Below are the code and all the weights of a small trained network. Each question names an input and a class and asks about switching units off, where a switched-off unit gives its printed mean instead of its output.

import numpy as np


def w(rows, s, z=0):
    codes = np.array(rows[::2]) - 128.0
    scale = np.full(codes.shape[1], s)
    scale[-1] = z or s
    return codes * scale


def f(y):
    return np.maximum(y, 0)


def log_softmax(a):
    a = a - a.max(-1, keepdims=True)
    return a - np.log(np.exp(a).sum(-1, keepdims=True))


def net(x, mask):
    res = np.array(x, float).reshape(1, 8) / 4 @ E
    y = f(res @ A[0][:, :-1].T + A[0][:, -1])
    res = res + np.where(mask, y, B[0][:, -1]) @ B[0][:, :-1]
    return log_softmax(res[-1] @ U[:, :-1].T + U[:, -1])


A, B = {}, {}
E = w([
[119,120,130,128,128,131,131,126,142,134,128],'x0',
[140,137,129,128,132,124,126,130,110,122,126],'x1',
[56,148,37,176,191,84,134,93,118,102,69],'x2',
[144,136,95,130,121,142,125,121,130,125,149],'x3',
[114,122,139,129,126,137,124,120,153,121,122],'x4',
[140,170,167,238,105,150,191,177,146,155,150],'x5',
[198,149,116,132,88,5,134,129,213,138,78],'x6',
[121,130,133,131,115,160,119,105,158,116,102],'x7',
],0.012)
A[0] = w([
[123,133,125,121,95,136,132,108,127,123,93,133],'n0',
[101,124,100,132,155,114,130,126,118,117,121,138],'n1',
[104,144,100,145,155,126,120,113,133,116,122,153],'n2',
[188,153,148,156,46,56,145,159,178,139,116,116],'n3',
[64,145,61,73,190,90,100,95,115,111,94,136],'n4',
[161,88,156,72,106,161,127,136,119,134,152,66],'n5',
[163,136,104,115,112,51,125,110,171,129,91,7],'n6',
[85,157,77,200,163,89,128,110,132,116,104,16],'n7',
[189,138,99,115,103,28,130,107,185,133,72,146],'n8',
[140,126,142,108,114,117,125,127,133,121,121,93],'n9',
[157,115,165,93,120,146,124,122,129,143,153,169],'n10',
[139,104,113,3,127,98,95,104,139,117,131,59],'n11',
[155,144,172,142,110,117,126,129,160,129,120,116],'n12',
[122,115,109,26,105,106,97,115,124,114,120,201],'n13',
[79,146,52,229,177,83,137,105,122,116,74,122],'n14',
[116,118,115,138,117,133,140,126,111,170,112,127],'n15',
[86,121,99,152,153,130,125,120,116,112,123,126],'n16',
[112,134,108,111,109,129,113,123,127,103,119,125],'n17',
[108,150,143,212,129,159,155,151,120,142,145,117],'n18',
[112,145,132,204,124,141,145,145,122,127,135,40],'n19',
],0.013,0.011)
B[0] = w([
[166,132,108,133,150,66,164,165,56,159,171,143],'n0',
[129,126,85,144,124,92,119,106,164,136,109,165],'n1',
[154,125,108,140,154,67,132,119,60,129,107,172],'n2',
[149,87,57,234,131,114,126,45,127,124,65,224],'n3',
[156,100,72,229,128,95,136,63,159,134,84,222],'n4',
[113,165,132,42,175,104,126,126,153,129,150,164],'n5',
[78,174,117,10,215,149,109,98,112,130,173,185],'n6',
[145,103,212,148,43,175,141,237,128,130,164,182],'n7',
[131,133,203,104,71,162,136,216,131,125,158,252],'n8',
[124,114,69,141,106,138,129,137,155,135,172,139],'n9',
[115,141,162,119,98,145,129,185,128,118,133,177],'n10',
[145,121,198,133,59,170,134,206,101,124,143,194],'n11',
[120,94,81,167,108,109,124,111,104,124,101,163],'n12',
[81,171,138,58,198,162,128,107,132,121,153,216],'n13',
[98,150,159,30,169,170,111,124,108,127,171,242],'n14',
[149,152,148,132,124,153,111,107,120,64,97,138],'n15',
[139,130,105,141,129,105,138,90,188,137,95,169],'n16',
[128,122,122,138,147,57,135,138,130,154,146,147],'n17',
[160,140,161,38,93,117,108,192,124,124,175,187],'n18',
[64,125,156,76,183,136,128,109,147,132,115,157],'n19',
],0.012,0.021)
U = w([
[56,182,151,26,247,138,65,102,145,150,143,50],'0',
[166,109,211,127,2,180,124,228,139,146,143,251],'1',
[170,79,46,241,133,57,124,29,158,165,16,111],'2',
],0.0083,0.0011)

Each question gives the input, the list of numbers given to net, and the class t.
The units are the neurons (one row each of A and B). Each row of codes is followed by its name. A weight is (code - 128) times the scale printed after its matrix; where a second scale follows, it is the last column's (A, B and U).
mask holds one flag per neuron, in row order. A switched-off neuron (its flag False) gives its mean, the last column of its row in B, instead of its output. The means were averaged over made-up inputs and are rounded, as every weight is.
A unit's drop is (log p(t) with every unit on - log p(t) with that unit switched off) / (log p(t) with every unit on - log p(t) with every unit switched off).
The circuit of an input: a set's keep is (log p(t) with only the set's units on - log p(t) with every unit switched off) / (log p(t) with every unit on - log p(t) with every unit switched off). Starting from the 12 units with the biggest drops (on a tie, the unit counted first), units are removed one at a time, each time the one whose removal leaves the highest keep (on an exact tie, the one counted first), for as long as the keep stays at least 0.8.
circuit, biggest first: the units of the circuit, biggest drop first
unit that matters most: the unit with the biggest drop
k most important neurons: the k neurons with the biggest drops, biggest first
drop of u: that unit's drop, to one decimal
input [-2,-2,-8,-8,-6,-5,-4,-1], class 0: 4 most important neurons : (n5; n13; n8; n7)
input [8,-8,8,2,4,3,6,-5], class 1: circuit, biggest first : (n7)
input [-6,6,3,8,-4,-2,-1,1], class 2: circuit, biggest first : (n4; n8)
input [-5,8,-4,-3,6,-8,3,-5], class 1: 3 most important neurons : (n11; n14; n8)
input [-5,0,5,7,-4,1,2,5], class 1: 3 most important neurons : (n7; n13; n6)
input [4,-1,5,-8,-8,4,2,3], class 1: 4 most important neurons : (n7; n13; n6; n5)
input [5,8,8,-1,-4,1,7,-5], class 1: 3 most important neurons : (n7; n8; n13)
input [5,-1,-1,5,-1,-6,7,6], class 1: 3 most important neurons : (n8; n11; n14)
input [1,5,1,-5,-5,4,0,2], class 0: 2 most important neurons : (n8; n7)
input [-4,-4,1,-6,-4,7,-2,5], class 0: 3 most important neurons : (n8; n7; n11)
input [2,6,-2,-1,-7,-6,4,-7], class 1: 3 most important neurons : (n11; n8; n14)
input [-3,0,4,4,3,7,-1,5], class 0: 4 most important neurons : (n8; n19; n14; n11)
input [-5,5,7,0,-7,1,6,3], class 1: 3 most important neurons : (n7; n8; n13)
input [-2,2,-8,0,4,8,5,0], class 2: unit that matters most : n3
input [8,-8,-5,6,1,-1,-4,-5], class 0: 4 most important neurons : (n8; n7; n5; n11)
input [0,2,-1,1,1,-5,2,-5], class 1: 2 most important neurons : (n11; n14)
input [8,5,-3,-8,-6,-7,1,-4], class 1: 3 most important neurons : (n11; n14; n6)
input [0,0,-8,-6,-8,-5,-4,-6], class 0: drop of n0 : 0.0
input [-8,0,-1,2,0,-5,8,-5], class 1: drop of n5 : 0.1
input [-4,8,-8,4,-6,-4,-7,4], class 0: unit that matters most : n5
input [-7,6,3,-5,6,-8,-4,2], class 2: drop of n4 : 0.7
input [-3,-6,3,6,-6,0,-6,0], class 2: drop of n6 : 0.2
